Below is a small trained network, with its code and all its weights. Each question gives an input and a target symbol and asks what happens when units are switched off, that is, made to give their printed mean instead of their output.

import numpy as np


def w(rows, s, z=0):
    codes = np.array(rows[::2]) - 128.0
    scale = np.full(codes.shape[1], s)
    scale[-1] = z or s
    return codes * scale


def norm(h):
    return h / np.sqrt((h * h).mean(-1, keepdims=True) + 1e-5)


def f(y):
    return np.maximum(y, 0)


def softmax(a):
    e = np.exp(a - a.max(-1, keepdims=True))
    return e / e.sum(-1, keepdims=True)


def log_softmax(a):
    a = a - a.max(-1, keepdims=True)
    return a - np.log(np.exp(a).sum(-1, keepdims=True))


def net(x, mask):
    ids = ['ΔΦΩαβζ'.index(c) for c in x.split()]
    T = len(ids)
    res = E[ids] + P[:T]
    u = 0
    for l in range(2):
        r = norm(res)
        for j in range(2):
            rows = slice(4 * j, 4 * j + 4)
            q, k, v = (r @ M[l][rows].T for M in (Q, K, V))
            z = softmax(np.where(np.tri(T) > 0, q @ k.T / 4**0.5, -1e9)) @ v
            o = O[l][rows]
            res = res + np.where(mask[u + j], z, o[:, -1]) @ o[:, :-1]
        u += 2
        y = f(norm(res) @ A[l][:, :-1].T + A[l][:, -1])
        res = res + np.where(mask[u : u + 8], y, B[l][:, -1]) @ B[l][:, :-1]
        u += 8
    return log_softmax(norm(res)[-1] @ U[:, :-1].T + U[:, -1])


Q, K, V, O, A, B = {}, {}, {}, {}, {}, {}
E = w([
[81,147,115],'Δ',
[159,171,114],'Φ',
[253,80,155],'Ω',
[154,41,142],'α',
[150,151,81],'β',
[150,153,80],'ζ',
],0.029)
P = w([
[137,74,72],'0',
[149,129,58],'1',
[129,129,85],'2',
[109,149,114],'3',
[74,187,145],'4',
[119,132,64],'5',
[81,252,217],'6',
],0.013)
Q[0] = w([
[150,3,167],'0.h1',
[85,187,166],'0.h1',
[53,248,95],'0.h1',
[59,29,205],'0.h1',
[65,216,42],'0.h2',
[142,195,137],'0.h2',
[156,43,171],'0.h2',
[107,36,113],'0.h2',
],0.036)
K[0] = w([
[253,70,159],'0.h1',
[77,103,135],'0.h1',
[18,156,87],'0.h1',
[244,12,156],'0.h1',
[31,213,70],'0.h2',
[74,177,168],'0.h2',
[214,51,131],'0.h2',
[213,50,41],'0.h2',
],0.041)
V[0] = w([
[253,255,117],'0.h1',
[201,145,137],'0.h1',
[50,193,97],'0.h1',
[37,109,115],'0.h1',
[167,156,141],'0.h2',
[173,172,84],'0.h2',
[205,171,215],'0.h2',
[167,158,132],'0.h2',
],0.027)
O[0] = w([
[29,9,1,254],'0.h1',
[132,68,84,169],'0.h1',
[36,184,137,129],'0.h1',
[126,205,182,80],'0.h1',
[99,105,106,151],'0.h2',
[93,132,45,248],'0.h2',
[62,52,126,75],'0.h2',
[97,108,96,165],'0.h2',
],0.027,0.0097)
A[0] = w([
[76,124,198,3],'0.n1',
[129,140,138,59],'0.n2',
[179,133,211,224],'0.n3',
[77,170,164,41],'0.n4',
[70,172,176,57],'0.n5',
[188,141,49,121],'0.n6',
[70,39,206,164],'0.n7',
[15,145,255,13],'0.n8',
],0.034,0.0045)
B[0] = w([
[167,140,111,150],'0.n1',
[104,115,131,144],'0.n2',
[236,171,119,252],'0.n3',
[90,114,55,191],'0.n4',
[113,108,44,202],'0.n5',
[41,128,137,216],'0.n6',
[146,127,84,197],'0.n7',
[147,143,3,210],'0.n8',
],0.055,0.012)
Q[1] = w([
[85,92,253],'1.h1',
[148,136,97],'1.h1',
[100,79,124],'1.h1',
[188,212,71],'1.h1',
[159,107,153],'1.h2',
[192,6,131],'1.h2',
[90,120,75],'1.h2',
[112,198,152],'1.h2',
],0.046)
K[1] = w([
[133,236,50],'1.h1',
[128,101,166],'1.h1',
[134,104,80],'1.h1',
[117,105,232],'1.h1',
[115,176,117],'1.h2',
[145,251,3],'1.h2',
[171,48,108],'1.h2',
[99,97,207],'1.h2',
],0.048)
V[1] = w([
[13,240,99],'1.h1',
[106,174,67],'1.h1',
[150,165,2],'1.h1',
[32,198,157],'1.h1',
[147,128,47],'1.h2',
[120,137,161],'1.h2',
[134,183,108],'1.h2',
[150,199,36],'1.h2',
],0.044)
O[1] = w([
[255,109,61,39],'1.h1',
[199,128,149,155],'1.h1',
[210,143,234,250],'1.h1',
[198,106,30,11],'1.h1',
[206,136,63,241],'1.h2',
[84,137,161,77],'1.h2',
[87,200,138,126],'1.h2',
[139,228,88,218],'1.h2',
],0.046,0.025)
A[1] = w([
[151,118,187,18],'1.n1',
[152,114,199,19],'1.n2',
[132,231,90,48],'1.n3',
[122,83,185,128],'1.n4',
[116,207,190,60],'1.n5',
[102,6,139,140],'1.n6',
[160,219,149,1],'1.n7',
[75,2,194,58],'1.n8',
],0.058,0.0087)
B[1] = w([
[113,156,174,138],'1.n1',
[115,186,163,142],'1.n2',
[51,115,193,253],'1.n3',
[91,93,151,173],'1.n4',
[167,189,52,222],'1.n5',
[10,171,144,239],'1.n6',
[51,55,126,229],'1.n7',
[93,46,236,253],'1.n8',
],0.11,0.03)
U = w([
[23,83,34,3],'Δ',
[81,64,208,192],'Φ',
[115,131,102,211],'Ω',
[113,255,183,143],'α',
[116,135,110,185],'β',
[72,152,114,47],'ζ',
],0.012,0.0048)

Each question gives the input, a string of symbols that net reads in full, and the target symbol t.
The units are the heads (4 rows each of Q, K, V and O) and the neurons (one row each of A and B). Each row of codes is followed by its name. A weight is (code - 128) times the scale printed after its matrix; where a second scale follows, it is the last column's (O, A, B and U).
mask holds one flag per unit, layer by layer, with each layer's heads first. A switched-off unit (its flag False) gives its mean, the last column of its rows in O or B, instead of its output. The means were averaged over made-up inputs and are rounded, as every weight is.
A unit's drop is (log p(t) with every unit on - log p(t) with that unit switched off) / (log p(t) with every unit on - log p(t) with every unit switched off).
The circuit of an input: a set's keep is (log p(t) with only the set's units on - log p(t) with every unit switched off) / (log p(t) with every unit on - log p(t) with every unit switched off). Starting from the 12 units with the biggest drops (on a tie, the unit counted first), units are removed one at a time, each time the one whose removal leaves the highest keep (on an exact tie, the one counted first), for as long as the keep stays at least 0.8.
circuit, biggest first: the units of the circuit, biggest drop first
unit that matters most: the unit with the biggest drop
k most important neurons: the k neurons with the biggest drops, biggest first
top k neurons in layer l: the k neurons of layer l with the biggest drops, biggest first
heads that matter: for each layer, one digit per head in row order, 1 if its drop is at least 0.15 and else 0, layers parted by /
input β Δ ζ Δ, target Ω: top 3 neurons in layer 0 -> [0.n6 0.n8 0.n3]
input Φ β β, target Ω: unit that matters most -> 1.n3
input Ω ζ β Ω β α Δ, target Δ: circuit, biggest first -> [1.n8 0.n5 0.h1 0.n8]
input ζ α Δ, target α: circuit, biggest first -> [1.h1 1.n8]
input Δ α ζ, target α: circuit, biggest first -> [0.h1 1.n5]
input ζ β Δ, target β: circuit, biggest first -> [1.n8 0.n6 1.h1 1.n6]
input Ω Δ β, target Δ: circuit, biggest first -> [1.n7 1.n8]
input Δ β β β, target α: circuit, biggest first -> [0.h1 1.h1 0.n8]
input ζ Δ Φ, target β: heads that matter -> 01 / 10
input Δ Δ Δ ζ, target α: circuit, biggest first -> [0.h1 0.n8 1.h1]
input ζ ζ β β β Φ, target Ω: heads that matter -> 00 / 10
input ζ α Φ, target Δ: 4 most important neurons -> [1.n8 0.n3 0.n6 1.n3]
input Φ β β β α Φ β, target Δ: heads that matter -> 10 / 11
input ζ β α ζ, target β: unit that matters most -> 0.h1
input Δ α Ω Ω, target α: heads that matter -> 01 / 11
input β β α ζ β, target Ω: 3 most important neurons -> [1.n8 0.n3 1.n6]
input β α ζ ζ ζ, target Ω: heads that matter -> 00 / 10
input β Δ ζ ζ, target Ω: 3 most important neurons -> [0.n6 1.n8 1.n6]
input Φ β β α, target α: 2 most important neurons -> [1.n5 1.n8]
input Δ α Ω, target α: unit that matters most -> 1.h2
input β β α, target α: 2 most important neurons -> [0.n3 1.n5]
